Here is a tiny trained network, its code and every weight. The questions are about switching its units off for an input and a target symbol, where a switched-off unit gives its printed mean instead of its output.

import numpy as np


def w(rows, s, z=0):
    codes = np.array(rows[::2]) - 128.0
    scale = np.full(codes.shape[1], s)
    scale[-1] = z or s
    return codes * scale


def norm(h):
    return h / np.sqrt((h * h).mean(-1, keepdims=True) + 1e-5)


def f(y):
    return y / 2 * (1 + np.tanh(0.7978845608 * (y + 0.044715 * y**3)))


def softmax(a):
    e = np.exp(a - a.max(-1, keepdims=True))
    return e / e.sum(-1, keepdims=True)


def log_softmax(a):
    a = a - a.max(-1, keepdims=True)
    return a - np.log(np.exp(a).sum(-1, keepdims=True))


def net(x, mask):
    ids = ['δζηλμσφψ'.index(c) for c in x.split()]
    T = len(ids)
    res = E[ids] + P[:T]
    u = 0
    for l in range(2):
        q, k, v = (norm(res) @ M[l].T for M in (Q, K, V))
        z = softmax(np.where(np.tri(T) > 0, q @ k.T / 2**0.5, -1e9)) @ v
        res = res + np.where(mask[u], z, O[l][:, -1]) @ O[l][:, :-1]
        u += 1
        y = f(norm(res) @ A[l][:, :-1].T + A[l][:, -1])
        res = res + np.where(mask[u : u + 4], y, B[l][:, -1]) @ B[l][:, :-1]
        u += 4
    return log_softmax(norm(res)[-1] @ U[:, :-1].T + U[:, -1])


Q, K, V, O, A, B = {}, {}, {}, {}, {}, {}
E = w([
[113,138,114,44,140,129],'δ',
[154,184,93,112,148,75],'ζ',
[217,118,125,11,72,78],'η',
[35,158,98,119,154,116],'λ',
[144,113,218,212,204,116],'μ',
[6,77,110,86,68,133],'σ',
[62,149,87,180,125,99],'φ',
[186,137,75,167,62,76],'ψ',
],0.014)
P = w([
[120,147,96,159,122,214],'0',
[72,195,155,101,60,136],'1',
[95,104,82,101,181,90],'2',
[98,192,187,141,101,125],'3',
[110,96,156,135,212,32],'4',
[120,176,236,152,119,80],'5',
[131,118,182,135,184,6],'6',
],0.011)
Q[0] = w([
[159,124,79,121,141,249],'L0H0',
[136,48,52,114,185,81],'L0H0',
],0.016)
K[0] = w([
[94,182,5,75,60,88],'L0H0',
[107,211,199,125,57,153],'L0H0',
],0.012)
V[0] = w([
[127,6,138,178,57,170],'L0H0',
[179,160,77,182,96,62],'L0H0',
],0.014)
O[0] = w([
[123,5,155,138,111,46,91],'L0H0',
[147,62,35,101,173,148,255],'L0H0',
],0.017,0.0059)
A[0] = w([
[155,117,234,112,142,122,252],'L0N0',
[114,193,176,150,140,239,74],'L0N1',
[130,69,165,95,172,108,175],'L0N2',
[170,201,42,2,140,165,13],'L0N3',
],0.0083,0.0045)
B[0] = w([
[211,140,35,135,95,90,217],'L0N0',
[78,84,118,89,161,52,179],'L0N1',
[91,185,181,70,2,90,179],'L0N2',
[120,103,98,184,43,174,254],'L0N3',
],0.0092,0.0048)
Q[1] = w([
[160,124,215,94,117,68],'L1H0',
[150,53,150,177,148,254],'L1H0',
],0.009)
K[1] = w([
[90,90,190,235,80,144],'L1H0',
[81,254,9,59,87,16],'L1H0',
],0.0061)
V[1] = w([
[222,161,180,112,92,88],'L1H0',
[107,148,142,252,197,95],'L1H0',
],0.015)
O[1] = w([
[155,116,172,87,236,200,87],'L1H0',
[111,166,2,72,163,65,2],'L1H0',
],0.012,0.0059)
A[1] = w([
[131,153,132,118,106,136,26],'L1N0',
[116,156,122,152,100,126,172],'L1N1',
[102,113,127,147,134,159,253],'L1N2',
[135,6,65,70,159,138,208],'L1N3',
],0.022,0.0038)
B[1] = w([
[65,141,152,102,137,112,132],'L1N0',
[124,81,153,121,160,100,156],'L1N1',
[210,120,114,208,196,157,154],'L1N2',
[235,37,75,64,253,110,253],'L1N3',
],0.015,0.018)
U = w([
[95,210,198,84,193,166,141],'δ',
[150,22,81,75,184,114,214],'ζ',
[99,207,17,117,127,206,121],'η',
[109,59,229,122,93,19,124],'λ',
[54,182,95,116,131,101,134],'μ',
[186,101,218,204,157,227,2],'σ',
[92,105,2,177,45,101,70],'φ',
[94,151,120,96,177,91,5],'ψ',
],0.0085,0.0031)

Each question gives the input, a string of symbols that net reads in full, and the target symbol t.
The units are the heads (2 rows each of Q, K, V and O) and the neurons (one row each of A and B). Each row of codes is followed by its name. A weight is (code - 128) times the scale printed after its matrix; where a second scale follows, it is the last column's (O, A, B and U).
mask holds one flag per unit, layer by layer, with each layer's heads first. A switched-off unit (its flag False) gives its mean, the last column of its rows in O or B, instead of its output. The means were averaged over made-up inputs and are rounded, as every weight is.
A unit's drop is (log p(t) with every unit on - log p(t) with that unit switched off) / (log p(t) with every unit on - log p(t) with every unit switched off).
The circuit of an input: a set's keep is (log p(t) with only the set's units on - log p(t) with every unit switched off) / (log p(t) with every unit on - log p(t) with every unit switched off). Starting from all 10 units, units are removed one at a time, each time the one whose removal leaves the highest keep (on an exact tie, the one counted first), for as long as the keep stays at least 0.8.
units of the circuit, in order: the units of the circuit, biggest drop first
unit that matters most: the unit with the biggest drop
top k neurons: the k neurons with the biggest drops, biggest first
k most important neurons of layer l: the k neurons of layer l with the biggest drops, biggest first
input φ ψ δ ψ μ, target φ: units of the circuit, in order => (L1H0, L1N3, L0N0, L0H0)
input σ σ η δ ψ σ μ, target δ: units of the circuit, in order => (L0H0, L1N3, L1H0)
input λ φ η, target φ: unit that matters most => L0N3
input σ σ η σ, target σ: top 3 neurons => (L1N3, L1N2, L0N2)
input ψ σ σ μ σ, target λ: units of the circuit, in order => (L1N3, L0H0)
input ζ ψ ψ ψ φ φ η, target φ: units of the circuit, in order => (L1N3, L1H0, L0H0, L0N3)
input ψ μ ψ μ ψ σ ψ, target λ: units of the circuit, in order => (L0H0, L1N3)
input η μ σ ψ ψ σ, target σ: top 2 neurons => (L0N0, L1N3)
input ψ σ δ φ μ σ μ, target λ: top 4 neurons => (L0N0, L1N3, L0N2, L1N2)
input η ψ ψ μ δ δ, target σ: top 3 neurons => (L0N0, L0N3, L0N1)
input η μ ψ δ φ, target σ: 2 most important neurons of layer 1 => (L1N3, L1N2)
input ψ λ λ, target μ: units of the circuit, in order => (L1N3, L0H0, L1H0)
input η η ζ, target σ: units of the circuit, in order => (L1N3, L1H0)
input ψ σ σ σ ζ η ζ, target σ: top 4 neurons => (L1N3, L0N3, L0N2, L1N1)
input ψ ψ σ δ, target λ: unit that matters most => L0H0
input σ η φ ψ, target φ: top 3 neurons => (L1N3, L0N3, L1N1)
input φ λ μ, target φ: units of the circuit, in order => (L1H0, L1N3)
input ψ ψ σ ζ ψ μ ζ, target λ: 3 most important neurons of layer 1 => (L1N3, L1N1, L1N2)
input ψ ψ δ η λ μ η, target λ: top 4 neurons => (L0N0, L1N3, L0N1, L0N3)
input σ λ σ λ, target λ: units of the circuit, in order => (L0H0)
input ψ σ φ, target λ: units of the circuit, in order => (L0H0, L1N3)
input ψ ψ σ δ ζ η ψ, target σ: units of the circuit, in order => (L0H0, L1N3, L1N1, L0N0)
input η σ σ σ η, target λ: units of the circuit, in order => (L1N3, L0H0)
input ζ δ φ, target δ: top 2 neurons => (L1N3, L1N1)
input ζ ψ σ λ σ, target μ: top 2 neurons => (L1N3, L0N1)
input σ σ μ ψ σ ψ ψ, target δ: 2 most important neurons of layer 1 => (L1N3, L1N2)
input ψ σ η ψ ψ δ ψ, target δ: units of the circuit, in order => (L0H0)
